In the rows, 128 means zero.
Each row is followed by its class.
[134 101 151 157 110 127 136  96 138 149 123  92 149 111 146 129  99 127
 137 122 138 145 116 123 148 121 172 139 142 135 143 136 123 140 119 113
 126]
vek
[149  96 160 148  97 125 140 102 130 221 110 131 146 143  92 126 118 127
 118 135  95 154 133 124 111 134  96 163 137 177 154 149 158 112 111  74
 125]
vek
[150 115 141 121 114 130 124 108 120 157 148  97 143 139 150 142 109 133
 125 130 145 127 132 135 150 130 145 127 129 133 121 136 138 148 151 129
 138]
vadep
[192 148 156  90 164 145 134 171 143 137 169 135 127 189 128  90 153 117
 126 140 111 106 127 113 135 163 109 105 183 131 155 115 146 130 157 121
 116]
vadep
[169 149 143  94 155  96 127 163 113 133 146 131 110 154 156  76 119 134
 104 152 129 124 133  53 141 164 153 113 141 123 156  89 142 127 159 188
 117]
tef
[ 83  93 138  90  90 149 146 100  84  99 113 165 161 118 106 142 134 146
 128  91 116 109 122 150 170 111  78 148 111 100 175 193 106 123  99  93
 124]
vadep
[189 118 117 163 111 128 137 136 136 102 165 160  92  89 125 110 120 172
  40  86 150 101  77  88 134 140  73 105 164  78 111 188 172 132 126 148
 133]
fidar
[128 117 124 153  96 127 128  99 144 176 145  77 110 118 157 160 120 147
 126 122 127 123 106 125 151 133 153 157 115 135 140 117 126 142 149 121
 118]
vavel
[142 115 142 123 103 132 140 108 132 120 129 128 132 126 130 138 113 131
 135 109 120 140 134 119 144 118 103 145 127 132 124 172 122 118 132 118
 121]
vadep
[140 141 125 108 137 133 144 152 127 142 155 126 135 154 139 111 137 148
 121 151 138 120 122 141 136 135 107  99 144 121 157 119 137 117 132 153
 124]
tef
[124 112 127 138 104 124 136 104 139 161 119  97 137 104 132 141 110 114
 144 118 153 147 122 170 145 120 167 138 112 147 135 128 124 135 139 112
 123]
vuler
[147 125 124 143 109 121 117  83 124 172 137  81 147 118 148 114  94 126
 113 115 145 140 124 163 162 115 160 123 122 126 117  97 118 163 126 126
 131]
let
[153 104 153 163 134 138 113 142 124 136 130  70 128 102 194 108 130  95
 117 107 238 117  89  84 137 140 156 165 104  84 146 110 129 150 188 142
 116]
vavel
[124  82 163 110  70 155 149  75 101 212 128  71 146 186 122 101 133 108
 123 126 157 146  99 147 164 132 157 117 122 139 175 124 117 161 121 136
 120]
tef
[148 159 122 120 157 133 127 166 129 113 135 116 118 149 151 106 138 144
 108 137 137 111 123 113 128 139 126 100 149 138 128 120 148 136 150 164
 127]
les
[153 165 131 132 157 123 132 165 131 121 136 132 142 146 169 102 131 119
 111 142 146 115 130 109 125 138  98 103 143 129 119 117 158 123 150 144
 128]
non
[118  97 146 110 100 123 140 108 125 168 116 110 158 105 106 126 107 129
 120 133 129 147 133 168 151 113 163 123 112 147 137  89  97 141 126 114
 130]
let
[130 123 131 136 130 128 109 107 136 167 137 112 146 108 144 131 115 140
 123 108 109 147 139 150 138 130 130 144 127 145 113 109 131 135 126 118
 135]
let
[138 103 136 127 107 121 122  94 119 153 129 101 167 104 127 142  94 117
 117 103 148 132 127 192 153 124 182 116 125 129  83 132 109 146 131 110
 141]
vadep
[122 137 116 127 129 139 133 104 135 159 129  86 157 133 165 131  95 112
 136 132 159 134 111 149 134 114 175 107 112 152  86 135 151 138 149 136
 130]
vuler
[133 102 121 142 124 128 134  93 114 140 119 111 144 101 148 156  96 132
 132 140 148 134 140 147 129  90 137 146 143 141 125 146 126 144 139 127
 133]
les
[179 210 120 149 135 138 115 140 174 172 167 137 180 142 215  86  76 119
  98 166 118 134 129  68 122 174 214 113 113 108  68 112  97 151 121 113
 127]
zeda
[138  75 146 131 117 126 122 112 117 188 113 108 156 126 120 114 113 113
 123 140 137 130 115 126 140 119 162 144  99 130 156 113 103 137 120 103
 124]
tef
[119  94 145 146 111 156 138 114 135 167 122  63 133 133 153 137 113 128
 135 143 140 140 102 138 142 120 158 141 119 150 151 107 126 146 153 115
 122]
vavel
[127 134 107 127 119 131 104  90  87 129 118 132 148 139 128  99 153 145
 135  82 108 104 129 175 134 104  77 137 121 121 145 170 144 148 104 120
 118]
les
[137 126 125 126  63 131 142  87  87 155 129 169 159 128 119 142 109 122
 160 143  38  84 169 155 160 113  72 151 114 150 176 120 162 153 106  61
 131]
non
[ 96 108 135 124  97 137 152  98 142 156 116  83 162 121 107 156 127 110
 161 108 174 129 104 186 141 104 155 120 106 158 158 121 144 124 149 108
 116]
vuler
[129  97 151 110 105 141 131 119 106 148 104 151 150 129 121 145 124 113
 119 128 116 122 132 139 150 122  99 131 134 125 164 143 120 110 110 101
 118]
finud
[124  93 162 132  97 128 126 118 136 153 114 138 156 126 118 174 114 120
 151 151 120 116 140 123 141 124 107 139 124 115 177 119 124 122 131  96
 116]
vuler
[125 129 133  99 131 132 121 124 113 159 140 145 146 132 138 143 137 134
 116 120  75 125 146 121 128 133  58 121 115 132 151 156 137 129 113 102
 124]
gir
[167 118 151 161 177 119 128 224 160 112 115  97 140 132 133 117 135 129
 115 164 133 105 132 115 107 119  75  93 155 148 154  77 138 109 152 108
 118]
vek
[152 147 127 121 147 128 124 151 149 169 149 133 152 157 159 102 142 124
  98 125 128 117 117 109 125 123 109 112 139 141 105 124 131 124 135 153
 125]
let
[147 151 138 125 150 128 117 168 144 114 138 119 141 146 158 135 134 149
 124 147 123 106 119 139 136 151 152 111 140 118 152 109 149 121 144 124
 130]
zeda
[131 174 105 100 138 129 154 129 134 105 146 142 146 148 166 132 125 109
 129 128 161  98 115 106 128 136 134 111 134 119 128 147 141 135 144 161
 113]
zeda
[159 125 142 127 117 118 146 126 134 124 131 146 140 120 133 132 123 143
 129 131 114 131 135 119 143 129 113 143 137 110 151 141 142 100 125 110
 123]
fidar
[114 114 135 141 109 128 139  82 118 164 130  95 164 108 148 149  97 120
 123 127 174 135 119 155 146 113 155 132 126 132 115 122 131 145 145 112
 135]
non
[129 164 124 118 143 130 144 146 131 120 157 124 133 147 163 123 132 131
 134 153 145 102 126 119 136 127 121 115 145 123 122 117 150 133 156 148
 132]
non
[123 116 165 115  96 127 139 111 111 113 126 171 162 101 131 136 120 121
 127 130  97 126 149 108 137 130  91 143 141 111 153 131 130 108 116 100
 118]
Malun
[123 114 139 129 124 124 124 113 130 164 132  79 139 150 131 156 104 147
 108 136 144 136 126 144 148 131 136 121 131 142 120 126 140 134 146 132
 141]
vadep
[120 100 137 128 105 125 145 121 111 123 102 159 138 102 108 115 139 141
 129 106  98 122 114 135 125 116  82 172 113 124 162 164 141 102 122  92
 111]
vavel
[146 113 122 141 121 127 125  92 132 168 119  86 140 135 130 141 115 123
 111 132 152 119 115 147 135 123 157 103 124 133 118 133 126 162 120 134
 126]
les
[154 144 169 147 170  77  99 201 146 101  82  90 118 167  93  34 193 158
 128  83 144 126  56 128 165 130 175 163 130 118 252  89 153  73 147  54
  92]
vuler
[120 161 147  91 131 140 156 135 122 113 177 117  87 165 149 125 129 107
 117 127 141 124 124 100 153 148 117 113 183  86 138 130 136 137 153 181
 128]
gir
[122 111 145 136 105 135 131 110 119 128 103 145 154 133 109 134 125 135
 130 134 101 105 135 118 140 121  94 141 121 107 174 145 128 134 100 104
 120]
les
[104 109 149  97 102 145 146  83  96 164 120 144 194 143 134 117 107 120
 134 127 130 125 130 144 151 102  90 131 124 114 168 176 113 116 113 140
 111]
vek
[168 150 120 136  84  61 139  54 134 109 117 118 133 124 123  99 128 120
 153  62 139 122 115 104 176 107 117 192  97  78 153 183 128 106 119 151
  86]
fidar
[167 192 119  83 153 137 126 131 111 164 169 159  86 165 162  87 131 128
 108 118 158 130  92 108 140 151 158 142 153  98 149 143 136  92 170 159
 103]
vavel
[135 135 121 123 165 117 112 170 124 127 130 113 106 126 148 115 129 133
  94 139 145 132 136 143 130 143 127  95 149 119 132  95 132 123 136 156
 132]
finud
[154 117 159 128 106 121 136 105 126 125 115 141 161 111 132 111 122 132
 154 115 112 136 131 117 145 127 111 153 125 115 161 170 120 113 108 100
 105]
vek
[158  85 132 137 126 117 133 109 120 160 136 121 126  92 150 139 106 127
 111 126 148 148 137 133 125 120 159 127 136 137 127 128 146 135 141 137
 144]
fidar
[169 141 130 116 132 126 124 128 131 149 128 132 164 124 145 113 128 122
 102 142 120 116 115 131 144 141 104 125 112 136 120 152 143 122 127 122
 118]
Malun
[103 102 144 138 112 142 128 105 127 149 125  91 145 117 113 153 119 144
 119 121 149 119 118 146 130 108 142 123 129 128 130 115 119 137 142 116
 127]
les
[132  97 132 122  97 120 134  85 102 142 118 154 159 121 132 127 128 121
 137 102 111 123 136 134 145  99 113 145 125 114 167 153 122 129 104 109
 120]
fidar
[146 138 117 107 152 123 146 129 138 134 147 125 107 133 134 120 144 131
 129 106 130 115  95 132 124 130 124 142 157 146 131 144 156 109 168 149
 106]
vavel
[118 101 134 123 112 145 137 102 145 165 125 102 141 120 131 144 121 112
 140 117 153 139 107 158 150 122 149 130 116 139 156 144 112 136 137 119
 114]
vuler
[ 83  82 133 106  93 123 124  88  80 142 103 155 111 158  76 170 128 161
 132 118  65 122 146 169 147  92  58 145 127 132 185 172 154 101  95 100
 139]
vadep
[101 109 164  99  97 132 137 102 107 101 110 149 121 159 138 121 134 122
 158 116  61 125 150  86 169 124  68 151 149 104 192 149 100 125 113 126
  90]
vuler
[165 131 154 117 134 114 126 145 128 119 124 136 141 117 130  98 120  97
 104 121 127 115 110 112 137 123 148 113 132 128 127 114 142  97 150 128
 112]
Malun
[120 111 146 108 100 134 142 109 114 149 116 141 162 135 150 124 129 133
 123 130  92 127 141 130 142 142 110 132  98 124 190 153 140 126 110 111
 121]
zeda
[109 147 129  97 171 181 117 138 127 163 198 107  19 170 121 142 130 162
 112 132 104 137 125 121 128 153 153  95 149 104 168  86 153 101 143  83
 141]
vadep
[180 145 147 128 162 118 114 151 133 117 130 132 110 138 148 105 134 122
 127 109 126 125 115 110 147 141 134 120 169 111 160 132 117 105 126 112
 102]
vek
[136 138 137 124 137 125 132 135 108 107 138 135 113 136 148 116 130 121
 116 120 141 112 122 112 149 129 115 118 170 117 148 112 132 142 147 131
 122]
non
[130  95 138 149 118 132 122 101 110 168  89 110 140 115 146 142 102 100
 124 119 115 130 123 160 144 112 131 151  94 113 146 128 121  98 115  69
 115]
vavel
[140 155 124 126 170 120 143 155 127  98 159 108 147 126 193 112 138 142
 142 151 138  98 131 133 152 122 145 114 155 116 151  97 150 137 154 108
 130]
non
[119 148 133 107 139 130 137 159 151 139 145 140 143 118 116 141 121 120
 127 121 135 112 122 137 136 116 151 126 136 146 122  79 121 100 157 131
 126]
let
[111 103 147 132  97 146 144 104 137 169 134  99 134 135 143 145 108 113
 136 145 134 129 126 128 157 126 140 143 125 119 151 125 115 139 139 113
 120]
vuler
[179 150 147 120 164 120 129 181 162 110 152 148 167 116 169 116 129 150
 125 150  76 118 147 124 102 161 144  96 154 148 122 108 167 111 149 111
 128]
zeda
[137 101 141 132 108 124 147  87 131 175 132 102 176  95 143 134 104 100
 114 149 162 135 123 135 131 123 171 120 112 135 121 111 125 146 128  97
 128]
Malun
[130 136 165 114 121 147 114 146 153 149 106 102 199 161 169 132 147 148
 136 150  56 131 148 150 151 191 122 108  91 142 138 125 112 138  98 102
 119]
zeda
[ 48  88 137 118 135 154 110  86 110 185 124  80 132 139  70 149 114 108
 143 117 191 119  93 198 157 128 171 180 137 105 169  93 117 154 158 125
 133]
vuler
[128  82 163 122 104 105 161 109 128 115 147 133 106  92 148 148 132 112
 102 121 166 133 125  45 122 120 115 149 172 124 134 138 128 130 165 164
 114]
Malun
[202 140 109 125 208 126 120 189 128  92 165 115  90 128 201 137 106 136
  82 137 139 117 132 149 139 140 120  94 215 140  55 148 162 123 176 165
 151]
vadep
[139  95 132 139 109 120 127 101 127 161 118 106 107 113 132 145 102 116
 112 135 144 149 133 130 141 120 136 126 130 126 145 124 117 136 119 130
 124]
finud
[137 112 145 120  80 130 142 109 122 151 129 159 150 132 116 132 130 122
 160 131  88 121 144 114 131 119 100 150 106 125 155 140 115 110 105 100
 113]
tef
[149 140 128 105 154 131 130 150 128 119 141 148 132 143 131 107 131 135
 123 131 112 115 124 113 136 130 133 116 144 123 147 118 135 119 136 136
 124]
fidar
[140 103 130 152  66 115 174  86 159 163 138 164 124  67 148 175  97 111
 100 120 165 164 137  60  97 119 118 158 132 136  65 195 112 111 120 133
 124]
finud
[118 138 123  89 108 131 182  68 145 167 137 129 120 135 107 117 146 131
 113 108 225 164  72 107 176 144 149 164 135  90 235 185  80 123 111 124
  86]
finud
[123 157 136 117 142 119 130 176 163 106 126 114 116 148 125 133 152 138
 133 117 118 121 118 136 145 165 113 113 155 152 134 115 145 116 151 165
 115]
vuler
[123 134 119  99 145 114 140 119 110 137 145 146 129 124 143  98 102 104
 120 117 165 120 111 137 143  85 178 114 154 103 165 114 109 109 158 130
 107]
vuler
[129 123 129  90 156 132 161 149 144 103 119 125 145  98 124 192 116 121
 169 162 145 121 147 164 128 129 112 106 133 157 137 113 144 103 164 104
 114]
vuler
[130  87 173 137  90 144 142  70 123 197 126 103 158 135 139 141  86 103
 112 115 119 135 118 118 164 131 154 130 148 127 156 136 118 128 115 106
 117]
vek
[155 146 126 122 166 142 119 178 143 126 147 108 121 149 157 100 140 125
 107 148 134 119 131 148 129 150 111  67 150 117 136 101 146 131 130 166
 129]
finud
[154 143 132 117 163 131 128 179 113  94 127 147 112 140 160 103 126 126
  87 123 157 111 102 106 141 111  86  96 156 128 143 145 152 104 169 174
 121]
non
[148 156 143 146 138 131 120 166 177 112 166 117  98 142 124 156 107 145
 117 147 121 121 134 109 132 163 134 121 168 104  76 108 120 122 147 144
 139]
vadep
[137 122 136  95 167 121 141 168 113  84 120 126 109 148 150 120 159 142
 121 131 120 110 118 125 133 142 132 100 158 139 194 120 166 123 145 124
 121]
zeda
